Below is a small trained network, with its code and all its weights. Each question gives an input and a target symbol and asks what happens when units are switched off, that is, made to give their printed mean instead of their output.

import numpy as np


def w(rows, s, z=0):
    codes = np.array(rows[::2]) - 128.0
    scale = np.full(codes.shape[1], s)
    scale[-1] = z or s
    return codes * scale


def norm(h):
    return h / np.sqrt((h * h).mean(-1, keepdims=True) + 1e-5)


def f(y):
    return np.maximum(y, 0)


def softmax(a):
    e = np.exp(a - a.max(-1, keepdims=True))
    return e / e.sum(-1, keepdims=True)


def log_softmax(a):
    a = a - a.max(-1, keepdims=True)
    return a - np.log(np.exp(a).sum(-1, keepdims=True))


def net(x, mask):
    ids = ['αβγδηθλξπστφψω'.index(c) for c in x.split()]
    T = len(ids)
    res = E[ids] + P[:T]
    r = norm(res)
    for j in range(3):
        rows = slice(3 * j, 3 * j + 3)
        q, k, v = (r @ M[0][rows].T for M in (Q, K, V))
        z = softmax(np.where(np.tri(T) > 0, q @ k.T / 3**0.5, -1e9)) @ v
        o = O[0][rows]
        res = res + np.where(mask[j], z, o[:, -1]) @ o[:, :-1]
    y = f(norm(res) @ A[0][:, :-1].T + A[0][:, -1])
    res = res + np.where(mask[3:7], y, B[0][:, -1]) @ B[0][:, :-1]
    return log_softmax(norm(res)[-1] @ U[:, :-1].T + U[:, -1])


Q, K, V, O, A, B = {}, {}, {}, {}, {}, {}
E = w([
[142,132,152,145,144],'α',
[104,204,247,61,61],'β',
[92,119,133,165,90],'γ',
[178,201,146,204,188],'δ',
[177,115,165,141,163],'η',
[143,205,156,57,162],'θ',
[108,141,51,185,144],'λ',
[250,105,109,56,194],'ξ',
[128,171,116,81,143],'π',
[136,133,178,141,126],'σ',
[132,116,125,179,128],'τ',
[157,42,254,163,10],'φ',
[28,99,151,23,117],'ψ',
[73,117,122,114,198],'ω',
],0.016)
P = w([
[73,153,254,62,59],'0',
[93,123,236,105,57],'1',
[106,106,222,117,81],'2',
[144,84,200,139,102],'3',
[176,55,196,160,106],'4',
[200,51,190,152,108],'5',
[202,64,194,145,92],'6',
],0.0071)
Q[0] = w([
[108,78,206,194,215],'h0',
[191,137,109,99,71],'h0',
[128,79,146,247,116],'h0',
[68,125,89,164,152],'h1',
[136,125,111,183,136],'h1',
[123,162,87,122,134],'h1',
[172,125,110,10,118],'h2',
[135,141,110,219,56],'h2',
[129,189,97,31,63],'h2',
],0.015)
K[0] = w([
[94,39,87,135,140],'h0',
[222,160,139,181,66],'h0',
[143,4,189,95,144],'h0',
[68,75,134,119,121],'h1',
[93,52,83,130,167],'h1',
[119,104,127,117,101],'h1',
[134,169,63,142,110],'h2',
[162,92,210,134,59],'h2',
[144,238,95,140,110],'h2',
],0.019)
V[0] = w([
[136,180,120,220,152],'h0',
[174,135,98,117,2],'h0',
[38,58,123,78,149],'h0',
[240,142,122,89,51],'h1',
[142,172,136,207,169],'h1',
[161,181,118,199,232],'h1',
[163,186,138,222,101],'h2',
[162,67,109,143,75],'h2',
[141,90,249,78,186],'h2',
],0.0083)
O[0] = w([
[61,124,148,127,90,70],'h0',
[146,190,128,250,144,106],'h0',
[170,116,97,89,109,187],'h0',
[128,155,135,170,79,132],'h1',
[132,152,122,125,165,106],'h1',
[125,178,172,118,184,77],'h1',
[142,158,179,164,155,101],'h2',
[149,96,139,150,120,113],'h2',
[193,162,115,82,188,255],'h2',
],0.012,0.0092)
A[0] = w([
[201,242,34,98,183,117],'n0',
[87,101,149,254,175,255],'n1',
[168,60,50,162,89,67],'n2',
[82,53,86,99,127,137],'n3',
],0.0081,0.0039)
B[0] = w([
[10,109,67,240,72,253],'n0',
[23,62,36,89,229,193],'n1',
[135,254,128,147,202,170],'n2',
[179,134,93,60,223,204],'n3',
],0.0079,0.0052)
U = w([
[81,108,126,140,203,130],'α',
[161,211,176,103,89,146],'β',
[120,138,120,122,132,97],'γ',
[82,154,234,91,184,135],'δ',
[114,123,124,130,127,96],'η',
[107,254,102,100,134,106],'θ',
[55,65,184,131,101,188],'λ',
[238,142,41,146,124,2],'ξ',
[88,151,61,155,53,147],'π',
[145,165,149,111,153,95],'σ',
[76,124,108,129,156,126],'τ',
[144,75,167,158,70,204],'φ',
[134,93,115,27,143,160],'ψ',
[115,117,98,173,186,124],'ω',
],0.016,0.007)

Each question gives the input, a string of symbols that net reads in full, and the target symbol t.
The units are the heads (3 rows each of Q, K, V and O) and the neurons (one row each of A and B). Each row of codes is followed by its name. A weight is (code - 128) times the scale printed after its matrix; where a second scale follows, it is the last column's (O, A, B and U).
mask holds one flag per unit, heads first, then neurons. A switched-off unit (its flag False) gives its mean, the last column of its rows in O or B, instead of its output. The means were averaged over made-up inputs and are rounded, as every weight is.
A unit's drop is (log p(t) with every unit on - log p(t) with that unit switched off) / (log p(t) with every unit on - log p(t) with every unit switched off).
The circuit of an input: a set's keep is (log p(t) with only the set's units on - log p(t) with every unit switched off) / (log p(t) with every unit on - log p(t) with every unit switched off). Starting from all 7 units, units are removed one at a time, each time the one whose removal leaves the highest keep (on an exact tie, the one counted first), for as long as the keep stays at least 0.8.
circuit, biggest first: the units of the circuit, biggest drop first
most important unit: the unit with the biggest drop
top k neurons: the k neurons with the biggest drops, biggest first
which heads matter: for each layer, one digit per head in row order, 1 if its drop is at least 0.15 and else 0, layers parted by /
drop of u: that unit's drop, to one decimal
input τ τ ψ ω η, target ψ: most important unit -> h0
input ψ α φ π σ, target ω: circuit, biggest first -> [h0; n1]
input τ α ψ α π, target π: circuit, biggest first -> [n0; h1]
input α φ ξ, target ξ: circuit, biggest first -> [n0; h0; h1]
input φ τ π ω ω φ γ, target ψ: which heads matter -> 110
input δ ψ ω ψ ψ π, target δ: which heads matter -> 100
input ω β λ α ψ β, target λ: which heads matter -> 001
input γ ψ ψ δ ψ φ, target δ: which heads matter -> 010
input π ψ θ ω λ, target ψ: which heads matter -> 100
input ψ π η, target ξ: which heads matter -> 000
input θ γ φ γ δ, target ω: circuit, biggest first -> [n1; h0]
input η β ψ ψ ω α λ, target ψ: which heads matter -> 110
input φ ψ γ, target ξ: which heads matter -> 000
input φ ψ α, target ξ: which heads matter -> 000
input θ ψ α, target ξ: circuit, biggest first -> [n0; n1]
input ω δ λ α λ η π, target λ: circuit, biggest first -> [h2]
input ψ ψ θ λ α β, target λ: which heads matter -> 101
input ω σ ξ, target ξ: which heads matter -> 110
input φ γ ψ ω θ, target θ: circuit, biggest first -> [n0; h1]
input π ψ φ φ τ, target ω: circuit, biggest first -> [h0; n1]
input ψ θ φ ψ ω γ, target ψ: which heads matter -> 100
input ω φ τ γ ξ τ, target α: circuit, biggest first -> [h0; n1]
input π π β φ τ, target ω: circuit, biggest first -> [h0]
input ξ ψ σ, target ξ: circuit, biggest first -> [h0; n0]
input φ τ δ, target ω: top 2 neurons -> [n1; n0]
input ω φ τ φ ψ ω α, target ψ: drop of h0 -> 3.1
input ψ ψ β σ, target ξ: drop of n0 -> 0.2
input ψ γ θ τ, target α: drop of h2 -> 0.9
input δ ω π β θ, target δ: drop of h0 -> 0.4
input ψ α γ, target ξ: most important unit -> h1
